Below are the code and all the weights of a small trained network. Each question names an input and a target symbol and asks about switching units off, where a switched-off unit gives its printed mean instead of its output.

import numpy as np


def w(rows, s, z=0):
    codes = np.array(rows[::2]) - 128.0
    scale = np.full(codes.shape[1], s)
    scale[-1] = z or s
    return codes * scale


def f(y):
    return np.maximum(y, 0)


def softmax(a):
    e = np.exp(a - a.max(-1, keepdims=True))
    return e / e.sum(-1, keepdims=True)


def log_softmax(a):
    a = a - a.max(-1, keepdims=True)
    return a - np.log(np.exp(a).sum(-1, keepdims=True))


def net(x, mask):
    ids = ['αβδλξτψω'.index(c) for c in x.split()]
    T = len(ids)
    res = E[ids] + P[:T]
    u = 0
    for l in range(2):
        r = res
        for j in range(2):
            rows = slice(3 * j, 3 * j + 3)
            q, k, v = (r @ M[l][rows].T for M in (Q, K, V))
            z = softmax(np.where(np.tri(T) > 0, q @ k.T / 3**0.5, -1e9)) @ v
            o = O[l][rows]
            res = res + np.where(mask[u + j], z, o[:, -1]) @ o[:, :-1]
        u += 2
        y = f(res @ A[l][:, :-1].T + A[l][:, -1])
        res = res + np.where(mask[u : u + 12], y, B[l][:, -1]) @ B[l][:, :-1]
        u += 12
    return log_softmax(res[-1] @ U[:, :-1].T + U[:, -1])


Q, K, V, O, A, B = {}, {}, {}, {}, {}, {}
E = w([
[117,70,140,108,98,192,139],'α',
[122,84,152,55,174,117,96],'β',
[159,70,76,89,179,105,81],'δ',
[115,89,169,227,157,201,120],'λ',
[185,143,53,170,206,123,112],'ξ',
[3,215,104,113,101,143,136],'τ',
[141,186,184,100,220,102,116],'ψ',
[81,77,25,200,36,139,103],'ω',
],0.007)
P = w([
[183,145,144,105,96,184,133],'0',
[116,115,121,95,165,119,200],'1',
[103,112,111,92,154,254,105],'2',
[203,196,182,173,25,151,74],'3',
[91,142,150,163,160,45,172],'4',
[135,205,113,150,161,225,138],'5',
],0.0062)
Q[0] = w([
[191,79,134,102,197,60,165],'L0H0',
[167,114,170,172,42,51,105],'L0H0',
[197,136,153,118,71,251,99],'L0H0',
[61,135,105,140,160,231,130],'L0H1',
[79,197,67,57,119,86,91],'L0H1',
[138,164,127,137,36,161,92],'L0H1',
],0.023)
K[0] = w([
[187,73,136,85,138,204,91],'L0H0',
[72,70,104,120,189,130,211],'L0H0',
[164,92,151,142,97,22,196],'L0H0',
[135,197,154,157,79,82,90],'L0H1',
[133,106,179,4,91,101,132],'L0H1',
[100,127,136,111,130,59,204],'L0H1',
],0.025)
V[0] = w([
[154,158,6,180,121,149,171],'L0H0',
[114,27,109,141,23,133,154],'L0H0',
[156,38,77,171,188,85,39],'L0H0',
[116,115,183,236,194,157,138],'L0H1',
[69,60,173,57,99,123,141],'L0H1',
[108,159,138,135,104,113,154],'L0H1',
],0.015)
O[0] = w([
[47,84,212,178,161,115,8,254],'L0H0',
[217,108,110,255,206,182,126,42],'L0H0',
[153,147,44,87,125,255,30,141],'L0H0',
[220,61,166,71,37,110,138,145],'L0H1',
[166,166,85,186,166,155,243,13],'L0H1',
[110,106,129,157,139,72,152,33],'L0H1',
],0.0083,0.0019)
A[0] = w([
[48,47,2,228,4,124,121,98],'L0N0',
[158,100,141,69,195,109,47,128],'L0N1',
[233,123,122,59,213,182,151,192],'L0N2',
[79,169,168,143,22,145,151,147],'L0N3',
[142,165,109,41,153,115,145,122],'L0N4',
[91,145,63,180,90,175,153,60],'L0N5',
[152,204,106,178,83,88,82,149],'L0N6',
[161,157,230,81,217,137,136,122],'L0N7',
[118,139,103,121,153,65,145,85],'L0N8',
[123,78,131,182,47,92,188,154],'L0N9',
[99,192,157,185,147,194,127,253],'L0N10',
[214,70,169,190,100,162,134,150],'L0N11',
],0.006,0.0026)
B[0] = w([
[126,73,30,214,48,76,126,168],'L0N0',
[159,124,189,143,116,158,39,255],'L0N1',
[241,161,82,152,129,133,197,239],'L0N2',
[40,58,98,102,155,126,138,202],'L0N3',
[123,152,115,129,68,197,157,187],'L0N4',
[100,120,160,97,102,94,61,154],'L0N5',
[109,113,146,91,148,154,164,162],'L0N6',
[176,94,78,151,148,73,75,179],'L0N7',
[127,109,157,94,96,133,86,158],'L0N8',
[102,167,97,97,133,160,31,189],'L0N9',
[42,116,108,127,231,131,108,247],'L0N10',
[107,2,118,92,161,86,149,203],'L0N11',
],0.0092,0.0043)
Q[1] = w([
[22,23,52,118,86,178,99],'L1H0',
[90,140,137,201,104,207,105],'L1H0',
[158,219,146,32,140,145,77],'L1H0',
[107,152,117,221,171,92,85],'L1H1',
[62,129,108,246,45,99,221],'L1H1',
[2,79,199,99,140,70,148],'L1H1',
],0.0083)
K[1] = w([
[161,183,82,160,12,104,101],'L1H0',
[123,143,73,156,126,105,75],'L1H0',
[169,161,128,66,184,148,113],'L1H0',
[133,139,95,187,172,128,99],'L1H1',
[91,94,63,179,85,83,142],'L1H1',
[6,196,132,135,120,136,135],'L1H1',
],0.011)
V[1] = w([
[92,109,93,169,96,129,128],'L1H0',
[104,93,39,185,63,105,99],'L1H0',
[123,133,159,112,150,114,115],'L1H0',
[158,130,123,133,124,110,116],'L1H1',
[135,113,113,188,73,162,114],'L1H1',
[2,124,128,136,150,177,174],'L1H1',
],0.0096)
O[1] = w([
[121,106,143,186,108,166,135,176],'L1H0',
[94,94,135,254,93,180,142,254],'L1H0',
[146,147,127,105,134,124,147,130],'L1H0',
[128,120,131,124,125,162,137,111],'L1H1',
[161,143,151,103,136,126,114,121],'L1H1',
[121,176,122,136,136,25,106,184],'L1H1',
],0.007,0.0056)
A[1] = w([
[105,81,119,74,155,146,124,228],'L1N0',
[191,236,117,132,108,149,216,8],'L1N1',
[254,89,150,99,65,103,159,92],'L1N2',
[109,139,87,162,42,139,178,15],'L1N3',
[155,134,87,150,71,116,61,108],'L1N4',
[210,138,99,161,173,103,219,120],'L1N5',
[121,219,83,111,158,198,129,127],'L1N6',
[135,94,119,133,92,215,144,110],'L1N7',
[176,46,102,132,167,112,86,205],'L1N8',
[127,174,136,50,35,91,165,46],'L1N9',
[166,121,117,108,172,113,117,193],'L1N10',
[126,195,88,114,109,122,203,94],'L1N11',
],0.0081,0.0013)
B[1] = w([
[147,176,140,120,103,141,100,204],'L1N0',
[128,6,131,143,132,92,57,170],'L1N1',
[211,138,121,210,57,71,130,183],'L1N2',
[156,128,170,164,182,169,114,181],'L1N3',
[134,145,171,104,160,133,161,201],'L1N4',
[149,100,201,50,181,163,188,188],'L1N5',
[137,154,25,142,146,136,110,200],'L1N6',
[106,149,106,155,156,58,126,241],'L1N7',
[121,190,162,117,83,146,160,255],'L1N8',
[38,88,99,130,85,180,179,185],'L1N9',
[125,150,123,139,144,138,161,171],'L1N10',
[156,50,140,135,102,104,74,172],'L1N11',
],0.012,0.0083)
U = w([
[124,138,184,75,189,172,203,127],'α',
[149,36,103,97,152,130,82,8],'β',
[132,193,37,103,148,182,120,213],'δ',
[182,156,134,134,56,105,140,105],'λ',
[131,127,206,57,126,159,42,154],'ξ',
[96,152,127,105,162,3,113,193],'τ',
[72,102,108,79,60,169,164,152],'ψ',
[95,105,156,183,141,183,116,66],'ω',
],0.0033,0.0014)

Each question gives the input, a string of symbols that net reads in full, and the target symbol t.
The units are the heads (3 rows each of Q, K, V and O) and the neurons (one row each of A and B). Each row of codes is followed by its name. A weight is (code - 128) times the scale printed after its matrix; where a second scale follows, it is the last column's (O, A, B and U).
mask holds one flag per unit, layer by layer, with each layer's heads first. A switched-off unit (its flag False) gives its mean, the last column of its rows in O or B, instead of its output. The means were averaged over made-up inputs and are rounded, as every weight is.
A unit's drop is (log p(t) with every unit on - log p(t) with that unit switched off) / (log p(t) with every unit on - log p(t) with every unit switched off).
The circuit of an input: a set's keep is (log p(t) with only the set's units on - log p(t) with every unit switched off) / (log p(t) with every unit on - log p(t) with every unit switched off). Starting from the 12 units with the biggest drops (on a tie, the unit counted first), units are removed one at a time, each time the one whose removal leaves the highest keep (on an exact tie, the one counted first), for as long as the keep stays at least 0.8.
circuit, biggest first: the units of the circuit, biggest drop first
unit that matters most: the unit with the biggest drop
top k neurons: the k neurons with the biggest drops, biggest first
k most important neurons of layer l: the k neurons of layer l with the biggest drops, biggest first
which heads matter: for each layer, one digit per head in row order, 1 if its drop is at least 0.15 and else 0, layers parted by /
drop of u: that unit's drop, to one decimal
input ψ β ψ β β α, target β: 2 most important neurons of layer 1 -> (L1N1, L1N11)
input τ ψ τ α δ δ, target α: unit that matters most -> L0H0
input ξ δ ψ λ τ, target ψ: circuit, biggest first -> (L0H0, L1N9, L0N10, L0N4)
input ω τ β ψ, target τ: circuit, biggest first -> (L0H0, L1H1, L0H1, L0N10)
input α ω β, target α: circuit, biggest first -> (L0H0, L1N5, L0H1, L0N2)
input τ ψ ω, target ω: circuit, biggest first -> (L1H0, L0N0)
input ψ δ δ ξ β τ, target τ: which heads matter -> 10 / 01
input β ω δ β ξ β, target β: which heads matter -> 10 / 00
input δ ω δ ψ, target ω: 3 most important neurons of layer 0 -> (L0N0, L0N11, L0N10)
input ω ψ β ψ δ, target β: which heads matter -> 11 / 00
input δ δ τ τ ξ δ, target τ: circuit, biggest first -> (L0H0, L1H1, L0H1, L0N2)
input ξ δ α ξ ξ, target α: which heads matter -> 10 / 00
input ψ β δ λ, target λ: top 2 neurons -> (L1N2, L0N10)
input ξ δ ξ ψ δ, target ξ: which heads matter -> 11 / 00
input β δ ω δ α, target ω: which heads matter -> 10 / 10
input ω δ β δ ξ, target β: top 3 neurons -> (L1N1, L1N11, L0N2)
input β ψ ξ δ, target ψ: top neuron -> (L1N9)
input β δ δ β ξ, target δ: top 2 neurons -> (L1N6, L0N10)
input ξ α ξ ξ β, target ξ: which heads matter -> 11 / 00
input ξ α ψ ξ, target α: top 2 neurons -> (L1N5, L0N11)
input δ τ λ, target τ: unit that matters most -> L1H1
input ψ τ α, target ψ: 2 most important neurons of layer 1 -> (L1N9, L1N7)
input β δ α ψ, target δ: drop of L0N10 -> 0.2
input ξ λ β δ, target λ: drop of L0H0 -> 0.1
input α α ψ ψ, target α: drop of L0N2 -> 0.0
input λ ψ δ ω δ ξ, target ω: drop of L0N0 -> 0.3
input δ ξ ξ ξ, target ξ: top neuron -> (L0N1)
